Here is a tiny trained network, its code and every weight. The questions are about switching its units off for an input and a class, where a switched-off unit gives its printed mean instead of its output.

import numpy as np


def w(rows, s, z=0):
    codes = np.array(rows[::2]) - 128.0
    scale = np.full(codes.shape[1], s)
    scale[-1] = z or s
    return codes * scale


def norm(h):
    return h / np.sqrt((h * h).mean(-1, keepdims=True) + 1e-5)


def f(y):
    return y / 2 * (1 + np.tanh(0.7978845608 * (y + 0.044715 * y**3)))


def log_softmax(a):
    a = a - a.max(-1, keepdims=True)
    return a - np.log(np.exp(a).sum(-1, keepdims=True))


def net(x, mask):
    res = np.array(x, float).reshape(1, 5) / 4 @ E
    u = 0
    for l in range(3):
        y = f(norm(res) @ A[l][:, :-1].T + A[l][:, -1])
        res = res + np.where(mask[u : u + 6], y, B[l][:, -1]) @ B[l][:, :-1]
        u += 6
    return log_softmax(norm(res)[-1] @ U[:, :-1].T + U[:, -1])


A, B = {}, {}
E = w([
[128,76,57,49],'x0',
[109,82,147,140],'x1',
[3,163,64,113],'x2',
[90,2,145,117],'x3',
[168,164,251,52],'x4',
],0.0086)
A[0] = w([
[149,71,168,81,94],'L0N1',
[202,100,112,112,3],'L0N2',
[186,132,159,108,99],'L0N3',
[167,83,129,149,120],'L0N4',
[183,70,132,140,162],'L0N5',
[172,94,157,6,11],'L0N6',
],0.023,0.0039)
B[0] = w([
[35,76,209,55,223],'L0N1',
[156,111,58,206,188],'L0N2',
[191,175,134,222,219],'L0N3',
[148,99,98,167,197],'L0N4',
[133,73,109,206,235],'L0N5',
[42,254,84,109,254],'L0N6',
],0.02,0.0074)
A[1] = w([
[17,160,33,159,121],'L1N1',
[40,140,116,107,181],'L1N2',
[113,81,179,73,4],'L1N3',
[152,77,142,84,128],'L1N4',
[66,141,55,3,184],'L1N5',
[143,99,138,58,78],'L1N6',
],0.017,0.0025)
B[1] = w([
[51,194,119,105,251],'L1N1',
[134,171,85,71,196],'L1N2',
[33,33,162,232,131],'L1N3',
[168,82,87,138,125],'L1N4',
[77,209,1,177,202],'L1N5',
[154,104,80,184,125],'L1N6',
],0.014,0.015)
A[2] = w([
[107,138,230,194,113],'L2N1',
[186,112,179,4,43],'L2N2',
[81,93,125,15,152],'L2N3',
[188,82,144,86,3],'L2N4',
[208,50,146,98,36],'L2N5',
[110,49,193,68,52],'L2N6',
],0.011,0.0039)
B[2] = w([
[108,230,160,144,254],'L2N1',
[138,58,43,56,86],'L2N2',
[75,89,175,169,225],'L2N3',
[198,42,82,114,77],'L2N4',
[195,92,126,191,113],'L2N5',
[41,113,252,249,99],'L2N6',
],0.014,0.0018)
U = w([
[119,65,249,98,50],'0',
[168,62,153,47,1],'1',
[110,42,52,237,159],'2',
[225,203,214,156,136],'3',
[71,59,149,63,24],'4',
[3,235,70,136,182],'5',
],0.012,0.0077)

Each question gives the input, the list of numbers given to net, and the class t.
The units are the neurons (one row each of A and B). Each row of codes is followed by its name. A weight is (code - 128) times the scale printed after its matrix; where a second scale follows, it is the last column's (A, B and U).
mask holds one flag per neuron, layer by layer. A switched-off neuron (its flag False) gives its mean, the last column of its row in B, instead of its output. The means were averaged over made-up inputs and are rounded, as every weight is.
A unit's drop is (log p(t) with every unit on - log p(t) with that unit switched off) / (log p(t) with every unit on - log p(t) with every unit switched off).
The circuit of an input: a set's keep is (log p(t) with only the set's units on - log p(t) with every unit switched off) / (log p(t) with every unit on - log p(t) with every unit switched off). Starting from the 12 units with the biggest drops (on a tie, the unit counted first), units are removed one at a time, each time the one whose removal leaves the highest keep (on an exact tie, the one counted first), for as long as the keep stays at least 0.8.
units of the circuit, in order: the units of the circuit, biggest drop first
top k neurons: the k neurons with the biggest drops, biggest first
top k neurons in layer l: the k neurons of layer l with the biggest drops, biggest first
drop of u: that unit's drop, to one decimal
input [2,5,-2,8,-1], class 4: top neuron in layer 1	[L1N5]
input [-6,-5,3,-8,0], class 3: units of the circuit, in order	[L0N6, L0N1, L1N5]
input [5,8,-8,7,-3], class 2: top 3 neurons	[L0N5, L0N4, L0N2]
input [1,7,1,7,-8], class 2: units of the circuit, in order	[L0N6, L1N5]
input [-6,4,0,-3,1], class 3: units of the circuit, in order	[L0N6, L1N1, L1N5]
input [-6,5,-1,7,5], class 2: units of the circuit, in order	[L0N1, L1N3, L1N1]
input [-5,-7,4,-8,3], class 3: top 3 neurons in layer 1	[L1N5, L1N1, L1N2]
input [-5,-5,-8,1,8], class 3: top 3 neurons	[L0N3, L1N1, L1N5]
input [-2,0,-5,-7,7], class 3: top 2 neurons in layer 1	[L1N1, L1N5]
input [-8,1,-2,-5,1], class 3: top 2 neurons in layer 1	[L1N1, L1N5]
input [-3,-4,3,-4,7], class 3: drop of L0N6	0.2
input [8,7,-7,8,-6], class 2: top 3 neurons in layer 0	[L0N5, L0N4, L0N2]
input [-8,0,-6,-7,-5], class 3: drop of L0N6	0.3
input [8,0,-6,-7,-5], class 2: drop of L0N6	0.1
input [-8,-1,6,-2,7], class 3: drop of L0N1	0.3
input [-4,5,-4,1,2], class 3: top neuron in layer 1	[L1N5]
